Here is a tiny trained network, its code and every weight. The questions are about switching its units off for an input and a class, where a switched-off unit gives its printed mean instead of its output.

import numpy as np


def w(rows, s, z=0):
    codes = np.array(rows[::2]) - 128.0
    scale = np.full(codes.shape[1], s)
    scale[-1] = z or s
    return codes * scale


def f(y):
    return y / 2 * (1 + np.tanh(0.7978845608 * (y + 0.044715 * y**3)))


def log_softmax(a):
    a = a - a.max(-1, keepdims=True)
    return a - np.log(np.exp(a).sum(-1, keepdims=True))


def net(x, mask):
    res = np.array(x, float).reshape(1, 8) / 4 @ E
    y = f(res @ A[0][:, :-1].T + A[0][:, -1])
    res = res + np.where(mask, y, B[0][:, -1]) @ B[0][:, :-1]
    return log_softmax(res[-1] @ U[:, :-1].T + U[:, -1])


A, B = {}, {}
E = w([
[211,211,71,170,83,81,151,49,113,152,97],'x0',
[171,75,57,233,120,155,178,168,132,64,112],'x1',
[192,163,122,145,142,146,79,173,118,160,48],'x2',
[132,156,175,116,122,81,130,139,41,145,126],'x3',
[194,254,125,170,148,148,81,104,220,114,159],'x4',
[136,84,59,82,159,155,126,171,96,81,139],'x5',
[156,139,94,151,243,77,93,154,101,89,65],'x6',
[138,173,126,123,125,68,138,139,133,41,120],'x7',
],0.0085)
A[0] = w([
[25,2,150,73,142,137,130,170,102,160,82,236],'neuron 0',
[222,202,54,212,91,49,166,120,139,102,81,221],'neuron 1',
[209,177,127,156,247,109,106,112,123,133,63,201],'neuron 2',
[110,147,90,41,96,134,160,102,34,206,17,253],'neuron 3',
[64,220,167,109,64,97,99,132,189,208,103,212],'neuron 4',
[119,170,159,198,141,192,99,18,141,119,170,158],'neuron 5',
[52,96,43,179,176,142,111,173,105,113,155,201],'neuron 6',
],0.0071,0.0039)
B[0] = w([
[89,50,114,144,95,43,174,199,79,117,145,250],'neuron 0',
[181,188,137,217,161,83,208,63,250,105,61,247],'neuron 1',
[79,157,183,133,62,2,81,187,186,113,54,222],'neuron 2',
[244,132,152,126,131,157,92,183,78,141,100,213],'neuron 3',
[84,191,233,102,41,137,161,192,14,115,162,215],'neuron 4',
[151,236,231,165,86,188,145,117,200,181,151,184],'neuron 5',
[99,164,107,234,222,87,136,81,210,118,119,191],'neuron 6',
],0.0089,0.011)
U = w([
[130,172,141,161,162,146,69,106,151,158,130,87],'0',
[97,119,116,104,137,143,2,66,70,174,112,1],'1',
[55,58,80,84,190,206,120,123,101,137,214,132],'2',
[60,131,148,161,120,150,133,47,89,197,158,89],'3',
[180,100,112,109,106,125,120,167,16,136,130,149],'4',
[195,154,64,171,156,153,191,25,178,112,131,153],'5',
[50,162,152,155,94,77,132,151,116,89,140,160],'6',
[178,178,140,71,101,245,95,99,84,158,200,112],'7',
],0.0095,0.0052)

Each question gives the input, the list of numbers given to net, and the class t.
The units are the neurons (one row each of A and B). Each row of codes is followed by its name. A weight is (code - 128) times the scale printed after its matrix; where a second scale follows, it is the last column's (A, B and U).
mask holds one flag per neuron, in row order. A switched-off neuron (its flag False) gives its mean, the last column of its row in B, instead of its output. The means were averaged over made-up inputs and are rounded, as every weight is.
A unit's drop is (log p(t) with every unit on - log p(t) with that unit switched off) / (log p(t) with every unit on - log p(t) with every unit switched off).
The circuit of an input: a set's keep is (log p(t) with only the set's units on - log p(t) with every unit switched off) / (log p(t) with every unit on - log p(t) with every unit switched off). Starting from all 7 units, units are removed one at a time, each time the one whose removal leaves the highest keep (on an exact tie, the one counted first), for as long as the keep stays at least 0.8.
circuit, biggest first: the units of the circuit, biggest drop first
k most important neurons: the k neurons with the biggest drops, biggest first
drop when u is switched off: that unit's drop, to one decimal
input [-5,5,-1,-3,-5,-7,-2,-7], class 2: circuit, biggest first => neuron 2; neuron 1
input [-5,-2,8,3,3,6,-1,-7], class 4: circuit, biggest first => neuron 1; neuron 5
input [3,3,1,1,-6,-8,2,-1], class 5: circuit, biggest first => neuron 4; neuron 2
input [-2,3,3,-3,-7,-1,-4,0], class 4: circuit, biggest first => neuron 1; neuron 2
input [2,7,8,2,-6,-6,6,-7], class 5: circuit, biggest first => neuron 1
input [-6,-8,4,6,3,-2,-5,6], class 7: circuit, biggest first => neuron 2; neuron 1
input [-1,5,-6,-8,0,6,-8,6], class 2: circuit, biggest first => neuron 1; neuron 2
input [-7,0,-7,5,5,4,-6,-5], class 2: circuit, biggest first => neuron 2; neuron 1
input [-7,-7,-4,-1,-4,0,-1,-8], class 2: 3 most important neurons => neuron 2; neuron 1; neuron 5
input [4,1,7,-1,-8,-8,2,5], class 5: 3 most important neurons => neuron 1; neuron 0; neuron 4
input [-1,0,8,-8,3,-7,1,0], class 6: 4 most important neurons => neuron 2; neuron 4; neuron 3; neuron 6
input [-1,-5,-5,6,7,1,-1,7], class 7: 4 most important neurons => neuron 0; neuron 2; neuron 6; neuron 1
input [0,1,-4,3,-4,4,3,-8], class 4: 2 most important neurons => neuron 3; neuron 0
input [0,3,-3,5,7,2,-1,-4], class 5: 2 most important neurons => neuron 4; neuron 0
input [5,-2,8,-1,-2,0,-4,3], class 5: circuit, biggest first => neuron 1
input [-7,8,-4,-1,7,6,4,-7], class 5: 2 most important neurons => neuron 6; neuron 4
input [-7,0,-8,-5,2,8,-7,-2], class 2: 2 most important neurons => neuron 2; neuron 1
input [1,-3,-3,5,8,1,-6,3], class 7: 2 most important neurons => neuron 2; neuron 0
input [0,1,-4,-2,7,-4,-3,-6], class 7: drop when neuron 5 is switched off => 0.0
input [-1,4,-8,8,-4,-4,5,-4], class 4: drop when neuron 1 is switched off => 0.4
input [3,-7,5,0,-6,-1,3,1], class 4: drop when neuron 3 is switched off => 0.1
input [-2,8,7,3,2,-6,-3,-6], class 5: drop when neuron 0 is switched off => 0.2
input [1,-5,-4,7,4,4,-1,-2], class 7: most important neuron => neuron 0
